Here is a tiny trained network, its code and every weight. The questions are about switching its units off for an input and a class, where a switched-off unit gives its printed mean instead of its output.

import numpy as np


def w(rows, s, z=0):
    codes = np.array(rows[::2]) - 128.0
    scale = np.full(codes.shape[1], s)
    scale[-1] = z or s
    return codes * scale


def f(y):
    return np.maximum(y, 0)


def log_softmax(a):
    a = a - a.max(-1, keepdims=True)
    return a - np.log(np.exp(a).sum(-1, keepdims=True))


def net(x, mask):
    res = np.array(x, float).reshape(1, 5) / 4 @ E
    y = f(res @ A[0][:, :-1].T + A[0][:, -1])
    res = res + np.where(mask, y, B[0][:, -1]) @ B[0][:, :-1]
    return log_softmax(res[-1] @ U[:, :-1].T + U[:, -1])


A, B = {}, {}
E = w([
[147,248,62,236,191,64,68,149],'x0',
[108,174,252,172,93,172,174,253],'x1',
[128,127,128,128,128,128,128,127],'x2',
[221,207,225,47,219,121,118,52],'x3',
[22,234,100,45,49,171,125,103],'x4',
],0.0038)
A[0] = w([
[117,156,222,156,113,134,131,209,52],'N1',
[171,169,168,98,157,133,125,101,75],'N2',
[137,108,81,119,134,118,117,79,30],'N3',
[143,132,73,116,143,114,111,94,76],'N4',
[116,143,175,140,119,129,127,162,6],'N5',
[106,99,88,153,102,140,138,153,171],'N6',
[196,193,195,79,166,128,137,75,97],'N7',
[77,71,59,179,73,130,132,177,156],'N8',
[129,101,101,110,130,134,133,101,117],'N9',
[113,157,214,154,107,124,126,203,13],'N10',
[90,114,80,150,94,133,134,157,119],'N11',
[121,59,169,78,103,141,132,115,86],'N12',
[130,142,140,128,117,130,136,143,62],'N13',
[154,94,140,139,144,129,134,139,11],'N14',
[98,99,88,163,102,130,140,152,146],'N15',
[157,107,136,148,144,125,136,131,7],'N16',
[148,254,54,247,177,123,107,138,19],'N17',
[142,103,32,102,154,111,111,53,58],'N18',
[125,139,149,134,123,133,137,151,50],'N19',
[138,116,91,116,137,122,131,105,39],'N20',
[131,119,103,113,136,120,116,113,52],'N21',
[131,96,96,99,129,126,124,92,84],'N22',
[47,217,109,71,92,134,131,113,20],'N23',
[197,41,163,209,179,114,134,137,5],'N24',
[105,146,120,117,113,129,141,120,27],'N25',
[147,85,121,159,137,125,131,139,109],'N26',
[128,147,119,143,138,122,125,133,61],'N27',
[165,72,147,168,167,125,131,135,11],'N28',
[118,150,156,128,117,128,130,163,33],'N29',
[171,179,177,83,164,128,135,93,107],'N30',
[107,152,122,105,113,123,131,126,16],'N31',
[71,184,112,89,90,142,137,109,30],'N32',
[120,92,144,97,117,129,134,125,62],'N33',
[105,11,188,38,90,157,138,117,134],'N34',
[113,118,98,147,115,132,136,147,147],'N35',
[107,155,125,105,116,127,131,128,2],'N36',
],0.009,0.00042)
B[0] = w([
[124,116,112,164,130,212,216,52,184],'N1',
[71,87,162,148,149,111,73,130,178],'N2',
[123,123,131,151,127,187,179,99,185],'N3',
[127,128,134,155,126,174,189,106,183],'N4',
[126,123,120,151,132,166,167,95,152],'N5',
[91,106,164,144,159,115,80,119,177],'N6',
[39,63,176,166,167,102,34,137,212],'N7',
[54,76,196,152,188,105,38,115,222],'N8',
[125,132,140,151,133,155,166,116,168],'N9',
[123,116,119,161,134,205,211,62,178],'N10',
[94,95,159,132,159,113,66,121,182],'N11',
[152,181,139,142,123,62,170,181,200],'N12',
[129,127,120,136,128,142,143,114,138],'N13',
[147,139,97,97,108,135,106,125,155],'N14',
[88,97,167,141,158,115,77,121,180],'N15',
[137,129,101,100,109,136,102,125,152],'N16',
[179,204,173,124,103,3,230,238,240],'N17',
[121,119,135,170,124,229,222,70,235],'N18',
[126,127,124,142,133,150,150,107,142],'N19',
[122,129,133,141,125,165,159,109,163],'N20',
[124,124,129,138,125,156,155,113,155],'N21',
[124,131,136,158,126,169,178,111,179],'N22',
[200,122,39,43,89,152,57,124,218],'N23',
[168,141,38,24,76,159,45,116,218],'N24',
[145,128,105,107,122,129,108,128,149],'N25',
[139,128,99,88,115,144,90,113,165],'N26',
[134,138,134,126,123,108,146,144,143],'N27',
[151,139,71,71,98,147,80,124,180],'N28',
[132,120,121,139,128,160,162,100,148],'N29',
[63,76,160,156,161,103,55,129,192],'N30',
[151,125,102,108,118,136,104,126,152],'N31',
[181,124,63,69,104,142,70,124,195],'N32',
[141,153,137,135,127,96,151,154,164],'N33',
[170,216,154,157,128,16,203,219,254],'N34',
[106,114,149,133,145,116,96,127,159],'N35',
[148,126,101,104,120,138,107,124,151],'N36',
],0.017,0.0056)
U = w([
[34,46,198,161,201,94,29,127,255],'0',
[175,207,161,143,106,33,201,228,228],'1',
[127,111,115,183,119,242,228,26,14],'2',
[184,120,22,3,59,150,39,118,3],'3',
],0.0076,0.00018)

Each question gives the input, the list of numbers given to net, and the class t.
The units are the neurons (one row each of A and B). Each row of codes is followed by its name. A weight is (code - 128) times the scale printed after its matrix; where a second scale follows, it is the last column's (A, B and U).
mask holds one flag per neuron, in row order. A switched-off neuron (its flag False) gives its mean, the last column of its row in B, instead of its output. The means were averaged over made-up inputs and are rounded, as every weight is.
A unit's drop is (log p(t) with every unit on - log p(t) with that unit switched off) / (log p(t) with every unit on - log p(t) with every unit switched off).
The circuit of an input: a set's keep is (log p(t) with only the set's units on - log p(t) with every unit switched off) / (log p(t) with every unit on - log p(t) with every unit switched off). Starting from the 12 units with the biggest drops (on a tie, the unit counted first), units are removed one at a time, each time the one whose removal leaves the highest keep (on an exact tie, the one counted first), for as long as the keep stays at least 0.8.
units of the circuit, in order: the units of the circuit, biggest drop first
unit that matters most: the unit with the biggest drop
k most important neurons: the k neurons with the biggest drops, biggest first
drop of u: that unit's drop, to one decimal
input [0,1,1,-7,7], class 0: unit that matters most	N8
input [-7,1,-1,2,-8], class 3: 3 most important neurons	N24, N17, N28
input [-5,-7,2,-2,6], class 2: 2 most important neurons	N18, N17
input [2,2,-7,5,5], class 0: 4 most important neurons	N7, N24, N30, N2
input [1,-8,4,-8,3], class 0: 3 most important neurons	N8, N11, N15
input [-5,3,-1,3,-7], class 3: 3 most important neurons	N24, N17, N28
input [-2,6,3,6,-8], class 3: 3 most important neurons	N24, N28, N8
input [-6,0,-3,-4,4], class 1: 2 most important neurons	N34, N7
input [-7,-8,-5,2,4], class 2: 4 most important neurons	N18, N17, N3, N22
input [-3,5,1,-5,7], class 3: 3 most important neurons	N23, N32, N7
input [3,5,5,-1,7], class 3: 3 most important neurons	N23, N18, N32
input [-1,0,-4,-3,-4], class 3: 3 most important neurons	N24, N7, N30
input [0,0,7,4,6], class 3: 3 most important neurons	N23, N8, N32
input [-8,-8,4,6,4], class 1: units of the circuit, in order	N34
input [2,-2,8,8,7], class 0: 2 most important neurons	N7, N30
input [-2,7,-2,6,0], class 2: drop of N10	1.9
input [-7,-5,-2,-4,-3], class 1: drop of N34	1.3
input [-1,-8,6,-6,-3], class 2: drop of N3	0.1
